Small tables with named rows and columns. After each table, cells are looked up by row and column.

Matove:
	Pes	Pas	Tib	Seg	Rafu	Gedan	Nom	Bisugok	Gis
Feg	3.79	5.99	8.07	5.29	4.56	7.71	4.99	7.50	1.85
Ruvi	3.78	3.63	3.55	7.01	3.96	4.72	6.99	6.79	4.62
Madad	6.52	5.56	3.11	5.65	6.19	4.05	5.23	3.64	8.56
Nov	6.39	4.94	4.23	5.06	5.59	4.25	5.68	4.09	7.00
Vetud	3.48	7.19	7.04	7.01	5.77	7.94	4.56	8.13	3.59
Vuvotaf	5.96	4.81	5.85	4.63	4.41	5.77	6.34	5.06	4.88
Fozero	6.29	5.41	5.60	4.60	5.04	5.66	5.72	4.54	5.80

Gis of Fozero: 5.80
Nom of Ruvi: 6.99
Nom of Nov: 5.68
Bisugok of Fozero: 4.54
Bisugok of Nov: 4.09
Tib of Vetud: 7.04
Nom of Vetud: 4.56
Gis of Nov: 7.00
Nom of Madad: 5.23
Gedan of Vuvotaf: 5.77
Rafu of Feg: 4.56
Gedan of Nov: 4.25
Pas of Fozero: 5.41
Tib of Nov: 4.23
Which row has the largest Pas? Vetud

Beg:
	Geranen	Nifor
Zemivuk	168	222
Nofevub	219	97
Fibizi	179	44
Pinu	85	84
Fosuz	88	179
Mir	133	81

Nofevub, Nifor -> 97
Fibizi, Nifor -> 44
Pinu, Nifor -> 84
Zemivuk, Geranen -> 168
Fosuz, Geranen -> 88
Zemivuk, Nifor -> 222
Which row has the largest Geranen? Nofevub

Table Vaz
|  | Tusofo | Noro | Pitetol | Tig | Lumiro |
|---|---|---|---|---|---|
| Kasime | 96 | 42 | 23 | 20 | 17 |
| Sasogo | 62 | 60 | 30 | 72 | 68 |
| Zeme | 20 | 59 | 61 | 45 | 82 |

What is the Lumiro of Kasime in Vaz?
17
What is the Tusofo of Kasime in Vaz?
96
What is the Noro of Zeme in Vaz?
59
What is the Tusofo of Sasogo in Vaz?
62
What is the Tig of Kasime in Vaz?
20
What is the Pitetol of Kasime in Vaz?
23
What is the Pitetol of Sasogo in Vaz?
30
What is the Tusofo of Zeme in Vaz?
20
What is the Noro of Sasogo in Vaz?
60
What is the Noro of Kasime in Vaz?
42
What is the Tig of Zeme in Vaz?
45
What is the Lumiro of Zeme in Vaz?
82
What is the Lumiro of Sasogo in Vaz?
68
Which row has the largest Tig? Sasogo

Lor
fields: Vop, Zes, Sufeg, Nur, Tidu, Padisi, Gab, Lukupo, Bedas
Mok: [169, 119, 163, 82, 65, 169, 25, 11, 40]
Sagopa: [114, 119, 48, 47, 72, 99, 148, 147, 157]
Maz: [28, 88, 76, 183, 163, 71, 81, 104, 98]
Fevire: [164, 133, 226, 52, 55, 213, 23, 7, 48]
Pudi: [150, 144, 160, 5, 33, 190, 98, 83, 108]
Boninad: [161, 126, 200, 71, 64, 193, 21, 7, 42]
Vekor: [107, 74, 8, 169, 146, 25, 87, 98, 112]
Setim: [195, 140, 161, 7, 20, 193, 67, 44, 78]
Kiv: [166, 116, 138, 92, 68, 154, 30, 16, 37]

Tidu of Sagopa is 72
Bedas of Maz is 98
Gab of Maz is 81
Padisi of Pudi is 190
Zes of Boninad is 126
Tidu of Boninad is 64
Padisi of Maz is 71
Bedas of Boninad is 42
Sufeg of Pudi is 160
Zes of Setim is 140
Tidu of Mok is 65
Padisi of Sagopa is 99
Vop of Sagopa is 114
Gab of Mok is 25

Nim.tsv
	Bofada	Rirunev	Miraga	Seto	Kodufib	Rikele
Rolami	-0.6	80.2	-18.7	-3.1	1.5	1.0
Sog	3.6	-63.1	-26.7	-5.2	0.3	0.7
Momeg	1.7	-50.7	-16.8	-8.1	-0.1	-0.7
Guz	0.3	77.5	-4.1	-0.7	1.7	2.8
Zalo	0.2	-22.1	19.5	-8.5	-0.1	0.6
Dezi	1.0	-38.1	14.6	-13.7	-0.2	0.7
Kesizat	-1.9	-23.7	19.2	-6.2	-0.6	-2.2
Rur	-2.4	22.6	31.5	22.4	0.4	-1.0
Guledok	-0.6	20.2	17.4	19.1	0.8	0.5
Lak	-0.4	21.7	14.6	28.6	1.0	0.4
Tuti	1.0	1.6	-20.0	13.3	0.9	-0.2
Tapevo	-1.3	26.7	14.0	2.4	0.5	-0.1

What is the Kodufib of Tapevo in Nim? 0.5
What is the Bofada of Tapevo in Nim? -1.3
What is the Kodufib of Rolami in Nim? 1.5
What is the Bofada of Tuti in Nim? 1.0
What is the Bofada of Momeg in Nim? 1.7
What is the Seto of Momeg in Nim? -8.1
What is the Rikele of Tapevo in Nim? -0.1

Kof =
        Lovukit  Vazup  Gekom  Manib  Gidoz    Rog
Meb        3.51   4.17  -0.25   1.92   0.72   4.60
Mefad     -4.31   3.49   3.94   6.86   5.39   6.92
Liv       -4.86   0.48   6.93   1.73   6.03   4.05
Ribi      -0.17   2.09   4.08  -4.98   2.67   5.84
Vil       -2.13  -1.74   6.40   5.81   5.39  -2.68
Tegiz      7.03   4.86  -2.17  -2.07  -1.60   4.76
Dodebo     1.82  -0.54   4.10   0.22   2.60  -1.44
Pel        2.91  -1.64   4.34  -0.68   2.22  -3.64
Vopa       2.59   4.12  -0.42   7.52   1.62   3.28
Sevino     3.12   2.90   2.01  -7.38   0.56   5.83
Fafofi    -4.34   2.92   4.70   4.03   5.34   6.93
Videbu    -5.25   2.18   5.76   3.64   5.97   6.45

Manib of Ribi is -4.98
Lovukit of Mefad is -4.31
Vazup of Ribi is 2.09
Gidoz of Vopa is 1.62
Gidoz of Ribi is 2.67
Lovukit of Vil is -2.13
Vazup of Dodebo is -0.54
Gekom of Meb is -0.25
Lovukit of Pel is 2.91
Gekom of Sevino is 2.01
Lovukit of Fafofi is -4.34
Vazup of Vil is -1.74
Gekom of Videbu is 5.76
Lovukit of Ribi is -0.17
Gidoz of Videbu is 5.97

Vorutuf.csv
,Ruketem,Nez,Vog,Vup,Kuv,Dimoti,Koditu
Faduru,4848,-5499,4867,-4554,5082,-1763,129
Nodasol,-5094,-1248,-4904,-4484,5577,4379,-51
Zuv,4504,4709,-4600,-2252,2000,3009,-5322
Zorame,-3816,2469,4093,5101,-4309,4894,-5359

Ruketem of Faduru: 4848
Dimoti of Faduru: -1763
Vup of Faduru: -4554
Dimoti of Zuv: 3009
Ruketem of Zuv: 4504
Vup of Zorame: 5101
Vup of Zuv: -2252
Koditu of Zuv: -5322
Koditu of Zorame: -5359
Dimoti of Zorame: 4894
Nez of Zorame: 2469
Koditu of Faduru: 129
Vog of Zuv: -4600
Nez of Faduru: -5499
Kuv of Nodasol: 5577
Vup of Nodasol: -4484
Koditu of Nodasol: -51
Dimoti of Nodasol: 4379
Vog of Nodasol: -4904
Row with the largest Kuv: Nodasol

Doveki:
,Likar,Govanu,Mapelo,Lela,Rofeves,Tuf,Bibo,Nuvido,Nor
Nube,2.540,-3.950,-0.373,-0.525,3.797,4.880,0.104,6.258,-1.243
Zazo,1.616,0.618,5.015,0.025,2.988,-3.136,-4.393,-1.965,4.519
Difalo,-5.319,0.973,1.072,-1.639,2.059,0.811,4.533,-0.655,-3.797
Bazoz,5.672,1.617,-0.108,2.054,-1.084,2.505,-2.384,1.613,-5.652

Likar of Difalo: -5.319
Tuf of Difalo: 0.811
Rofeves of Difalo: 2.059
Lela of Difalo: -1.639
Nuvido of Nube: 6.258
Bibo of Nube: 0.104
Row with the largest Nuvido: Nube

Table Vukami
,Lafer,Ranet,Mis,Fur,Niz,Lemu,Zaredaz
Lerikel,0.53,0.57,0.16,0.15,0.30,0.79,0.46
Zav,0.34,0.42,0.47,0.74,0.61,0.30,0.57
Pega,0.57,0.63,0.67,0.77,0.79,0.45,0.78
Nubuton,0.31,0.42,0.48,0.68,0.63,0.66,0.25
Kemi,0.17,0.89,0.65,0.38,0.59,0.80,0.39
Bisavov,0.24,0.46,0.59,0.29,0.54,0.19,0.64
Puzak,0.32,0.13,0.02,0.10,0.33,0.25,0.30
Nupar,0.73,0.01,0.62,0.11,0.85,0.72,0.55
Bege,0.11,0.74,0.33,0.34,0.98,0.21,0.32
Zulono,0.62,0.17,0.32,0.69,0.11,0.70,0.80
Vefekon,0.65,0.04,0.19,0.63,0.53,0.19,0.72
Zifuve,0.23,0.66,0.14,0.93,0.30,0.48,0.41

Fur of Zav = 0.74
Zaredaz of Pega = 0.78
Niz of Pega = 0.79
Lafer of Nupar = 0.73
Lemu of Zulono = 0.70
Ranet of Nupar = 0.01
Lemu of Bege = 0.21
Lemu of Puzak = 0.25
Fur of Vefekon = 0.63
Fur of Bege = 0.34
Mis of Zulono = 0.32
Mis of Puzak = 0.02
Mis of Bege = 0.33
Fur of Lerikel = 0.15
Mis of Bisavov = 0.59

Lokas =
columns: Nemu, Mudini, Febut, Ropilo, Bufafis
Vek: [0.12, -0.53, -0.60, -0.19, 0.58]
Botub: [-0.56, 0.66, -0.15, 0.38, -0.81]
Maba: [0.01, -0.44, -0.42, 0.53, -0.24]
Femalam: [0.64, -0.31, 0.36, 0.07, -0.35]
Tomal: [0.61, 0.44, -0.66, -0.93, -0.51]
Rodu: [-0.05, 0.56, -0.13, 0.05, 0.36]
Bof: [-0.37, -0.22, 0.36, 0.56, 0.19]
Sas: [-0.64, -0.18, -0.14, 0.10, 0.23]
Gol: [0.46, 0.27, 0.15, -0.45, -0.17]
Fosabip: [0.55, -0.57, -0.28, -0.29, -0.68]
Vesib: [-0.80, 0.47, 0.47, 0.00, 0.37]
Sume: [-0.06, -0.64, 0.59, 0.03, -0.78]
Gizaso: [-0.59, 0.31, 0.10, -0.62, -0.33]

What is the Bufafis of Maba in Lokas? -0.24
What is the Ropilo of Tomal in Lokas? -0.93
What is the Nemu of Botub in Lokas? -0.56
What is the Mudini of Rodu in Lokas? 0.56
What is the Nemu of Sas in Lokas? -0.64
What is the Febut of Tomal in Lokas? -0.66
What is the Bufafis of Gol in Lokas? -0.17
What is the Nemu of Sume in Lokas? -0.06
What is the Mudini of Gol in Lokas? 0.27
What is the Febut of Vek in Lokas? -0.60
What is the Ropilo of Bof in Lokas? 0.56
What is the Nemu of Tomal in Lokas? 0.61
What is the Bufafis of Sas in Lokas? 0.23
What is the Ropilo of Femalam in Lokas? 0.07
What is the Nemu of Rodu in Lokas? -0.05
What is the Mudini of Botub in Lokas? 0.66
What is the Mudini of Maba in Lokas? -0.44

